Here is a tiny trained network, its code and every weight. The questions are about switching its units off for an input and a target symbol, where a switched-off unit gives its printed mean instead of its output.

import numpy as np


def w(rows, s, z=0):
    codes = np.array(rows[::2]) - 128.0
    scale = np.full(codes.shape[1], s)
    scale[-1] = z or s
    return codes * scale


def f(y):
    return np.maximum(y, 0)


def softmax(a):
    e = np.exp(a - a.max(-1, keepdims=True))
    return e / e.sum(-1, keepdims=True)


def log_softmax(a):
    a = a - a.max(-1, keepdims=True)
    return a - np.log(np.exp(a).sum(-1, keepdims=True))


def net(x, mask):
    ids = ['ΞΦΩαβδεζημσψ'.index(c) for c in x.split()]
    T = len(ids)
    res = E[ids] + P[:T]
    r = res
    for j in range(3):
        rows = slice(2 * j, 2 * j + 2)
        q, k, v = (r @ M[0][rows].T for M in (Q, K, V))
        z = softmax(np.where(np.tri(T) > 0, q @ k.T / 2**0.5, -1e9)) @ v
        o = O[0][rows]
        res = res + np.where(mask[j], z, o[:, -1]) @ o[:, :-1]
    y = f(res @ A[0][:, :-1].T + A[0][:, -1])
    res = res + np.where(mask[3:15], y, B[0][:, -1]) @ B[0][:, :-1]
    return log_softmax(res[-1] @ U[:, :-1].T + U[:, -1])


Q, K, V, O, A, B = {}, {}, {}, {}, {}, {}
E = w([
[116,64,112,49,12,102,189,93,163,52,219],'Ξ',
[148,92,38,183,94,133,121,49,62,92,186],'Φ',
[199,98,84,178,102,74,103,3,126,157,80],'Ω',
[105,119,102,17,73,3,138,146,109,177,112],'α',
[93,103,158,70,104,126,90,61,232,91,164],'β',
[63,146,198,56,178,133,81,144,231,154,91],'δ',
[123,110,126,153,152,169,147,202,85,182,58],'ε',
[140,118,99,191,201,138,34,45,94,128,141],'ζ',
[189,75,152,151,77,202,160,175,148,113,107],'η',
[134,102,75,157,148,111,128,127,33,154,112],'μ',
[99,102,106,174,176,210,98,149,69,108,156],'σ',
[141,167,95,163,169,33,158,210,208,174,70],'ψ',
],0.0039)
P = w([
[203,132,77,86,147,156,119,121,131,180,142],'0',
[142,77,99,125,188,140,196,91,138,95,74],'1',
[138,45,160,175,109,112,85,147,134,196,136],'2',
[139,180,119,137,73,141,76,116,91,59,42],'3',
[106,82,106,109,178,122,203,97,139,60,75],'4',
[102,48,153,154,108,93,74,164,147,156,140],'5',
[83,255,196,149,88,93,167,123,134,131,183],'6',
[86,117,92,77,178,100,172,128,158,46,110],'7',
[71,51,98,110,121,81,55,189,175,115,144],'8',
[143,130,79,150,39,191,136,136,123,227,170],'9',
[116,87,97,93,191,119,174,111,122,59,44],'10',
],0.0053)
Q[0] = w([
[109,56,40,97,130,131,80,150,148,65,45],'h0',
[134,246,144,86,176,133,207,92,111,20,96],'h0',
[120,40,182,166,178,77,139,144,133,121,149],'h1',
[160,89,85,74,204,160,163,104,147,110,105],'h1',
[121,2,102,125,143,91,51,159,136,72,73],'h2',
[150,224,127,86,175,148,213,75,106,51,72],'h2',
],0.043)
K[0] = w([
[151,58,74,64,199,118,149,137,195,186,188],'h0',
[195,71,94,116,161,199,121,108,90,169,112],'h0',
[99,36,119,178,95,104,87,162,141,107,100],'h1',
[125,91,139,146,205,133,233,100,150,135,133],'h1',
[125,94,115,4,150,122,115,105,163,158,162],'h2',
[229,102,63,121,182,186,133,119,126,179,135],'h2',
],0.039)
V[0] = w([
[165,132,84,109,70,12,191,162,77,165,87],'h0',
[112,109,70,161,122,122,118,55,1,98,218],'h0',
[173,190,130,126,74,124,38,174,99,171,163],'h1',
[112,31,178,194,134,81,90,159,118,145,130],'h1',
[163,82,148,100,20,215,177,132,150,67,198],'h2',
[168,125,119,112,85,47,94,9,207,114,135],'h2',
],0.031)
O[0] = w([
[133,126,84,208,181,173,151,172,216,40,77,107],'h0',
[110,210,40,152,43,136,219,145,77,126,90,42],'h0',
[111,173,99,137,45,155,43,133,171,115,129,2],'h1',
[126,17,104,90,140,96,90,143,147,109,152,212],'h1',
[252,175,145,163,178,67,141,74,64,102,176,247],'h2',
[90,98,167,248,62,56,120,125,138,156,153,170],'h2',
],0.014,0.0056)
A[0] = w([
[97,176,75,107,85,189,148,162,161,93,91,253],'n0',
[87,81,109,127,105,168,105,119,208,131,104,55],'n1',
[168,120,115,55,188,142,164,129,109,113,144,95],'n2',
[65,201,202,123,77,161,130,88,59,202,138,99],'n3',
[128,181,98,116,139,191,206,119,136,95,49,113],'n4',
[153,255,121,101,84,142,154,86,110,141,117,105],'n5',
[109,154,53,145,16,164,132,152,129,144,100,50],'n6',
[165,156,130,34,116,152,42,117,80,121,133,164],'n7',
[83,135,73,36,66,160,81,164,112,111,186,103],'n8',
[160,180,118,190,65,69,86,113,158,117,178,126],'n9',
[145,183,160,177,125,176,45,144,188,91,134,73],'n10',
[135,198,86,157,116,115,189,123,96,138,111,47],'n11',
],0.0099,0.0048)
B[0] = w([
[106,33,214,150,79,192,180,58,93,134,73,183],'n0',
[144,221,158,94,110,96,145,183,58,149,88,195],'n1',
[92,143,110,126,51,162,75,116,122,85,78,251],'n2',
[215,92,149,76,98,123,145,174,203,83,51,180],'n3',
[180,159,40,123,175,76,75,125,162,219,166,193],'n4',
[104,79,163,208,159,112,41,199,36,190,103,202],'n5',
[162,198,85,69,155,74,86,125,124,44,208,171],'n6',
[166,141,121,122,107,151,255,183,166,172,179,207],'n7',
[106,131,134,194,209,87,126,30,154,140,76,174],'n8',
[81,145,104,86,186,235,145,153,92,138,112,213],'n9',
[109,70,15,153,144,57,118,84,183,69,168,182],'n10',
[52,137,188,82,67,124,156,86,178,99,190,182],'n11',
],0.012,0.021)
U = w([
[9,19,184,169,112,192,46,127,116,170,147,158],'Ξ',
[97,197,89,63,22,131,110,181,46,171,136,93],'Φ',
[67,186,143,87,140,144,190,106,150,60,188,136],'Ω',
[133,118,41,66,218,104,41,142,206,87,118,4],'α',
[116,171,195,104,115,236,191,215,148,149,25,75],'β',
[198,89,133,51,55,139,185,152,214,87,196,169],'δ',
[101,103,93,137,116,179,198,38,179,180,109,145],'ε',
[175,130,162,122,115,148,108,63,62,43,66,150],'ζ',
[206,214,63,185,247,146,167,175,72,150,181,211],'η',
[130,203,110,154,117,41,100,60,116,144,194,77],'μ',
[209,111,202,142,154,33,152,115,76,203,126,69],'σ',
[44,87,123,255,7,98,151,168,135,112,97,245],'ψ',
],0.0033,0.0029)

Each question gives the input, a string of symbols that net reads in full, and the target symbol t.
The units are the heads (2 rows each of Q, K, V and O) and the neurons (one row each of A and B). Each row of codes is followed by its name. A weight is (code - 128) times the scale printed after its matrix; where a second scale follows, it is the last column's (O, A, B and U).
mask holds one flag per unit, heads first, then neurons. A switched-off unit (its flag False) gives its mean, the last column of its rows in O or B, instead of its output. The means were averaged over made-up inputs and are rounded, as every weight is.
A unit's drop is (log p(t) with every unit on - log p(t) with that unit switched off) / (log p(t) with every unit on - log p(t) with every unit switched off).
The circuit of an input: a set's keep is (log p(t) with only the set's units on - log p(t) with every unit switched off) / (log p(t) with every unit on - log p(t) with every unit switched off). Starting from the 12 units with the biggest drops (on a tie, the unit counted first), units are removed one at a time, each time the one whose removal leaves the highest keep (on an exact tie, the one counted first), for as long as the keep stays at least 0.8.
units of the circuit, in order: the units of the circuit, biggest drop first
unit that matters most: the unit with the biggest drop
top k neurons: the k neurons with the biggest drops, biggest first
which heads matter: for each layer, one digit per head in row order, 1 if its drop is at least 0.15 and else 0, layers parted by /
input β ε ε ε η, target σ: which heads matter -> 011
input η η η η, target η: unit that matters most -> h1
input β η σ μ, target β: top 2 neurons -> n9, n3
input Φ η ψ ε ζ η μ η η μ, target μ: top 2 neurons -> n6, n4
input Φ η σ ζ σ η σ μ Φ, target Ω: which heads matter -> 110
input σ η η ψ η μ, target α: units of the circuit, in order -> h0, n10
input η σ ψ, target α: which heads matter -> 110
input σ η Φ ζ η ζ η, target ζ: top 2 neurons -> n6, n0
input η σ ψ Φ η, target ζ: units of the circuit, in order -> n2, h1, h2
input η η η β σ ζ σ ζ Ω Φ μ, target ζ: which heads matter -> 011
input Ω β η σ η η β η η ζ, target β: units of the circuit, in order -> n9, n3, h1, h2
input σ σ σ, target ε: which heads matter -> 111
input σ μ η, target δ: units of the circuit, in order -> h2, h1, n7
input ε ε ε η η η β ε β η, target β: which heads matter -> 110
input σ σ σ β, target σ: top 4 neurons -> n5, n8, n4, n0
input η η η η σ η β ζ, target ζ: which heads matter -> 011
input η σ δ η η ε ψ η Ξ ε, target ψ: top 3 neurons -> n10, n0, n1
input β β η η ε α η α μ, target ψ: units of the circuit, in order -> h2, h0
input ψ ε η η β β β, target η: which heads matter -> 011
input η ε β ε η η ε ψ ζ η, target ε: unit that matters most -> n0
input σ η η η μ ε, target β: top 3 neurons -> n1, n7, n10
input η η η Φ η σ ε, target Φ: which heads matter -> 110
input σ β ψ σ σ η η η σ η η, target Φ: unit that matters most -> h0
input ε η α δ Ω ζ η η, target α: units of the circuit, in order -> h2, n4, h0
input ε ε σ η ψ η α σ, target α: which heads matter -> 111
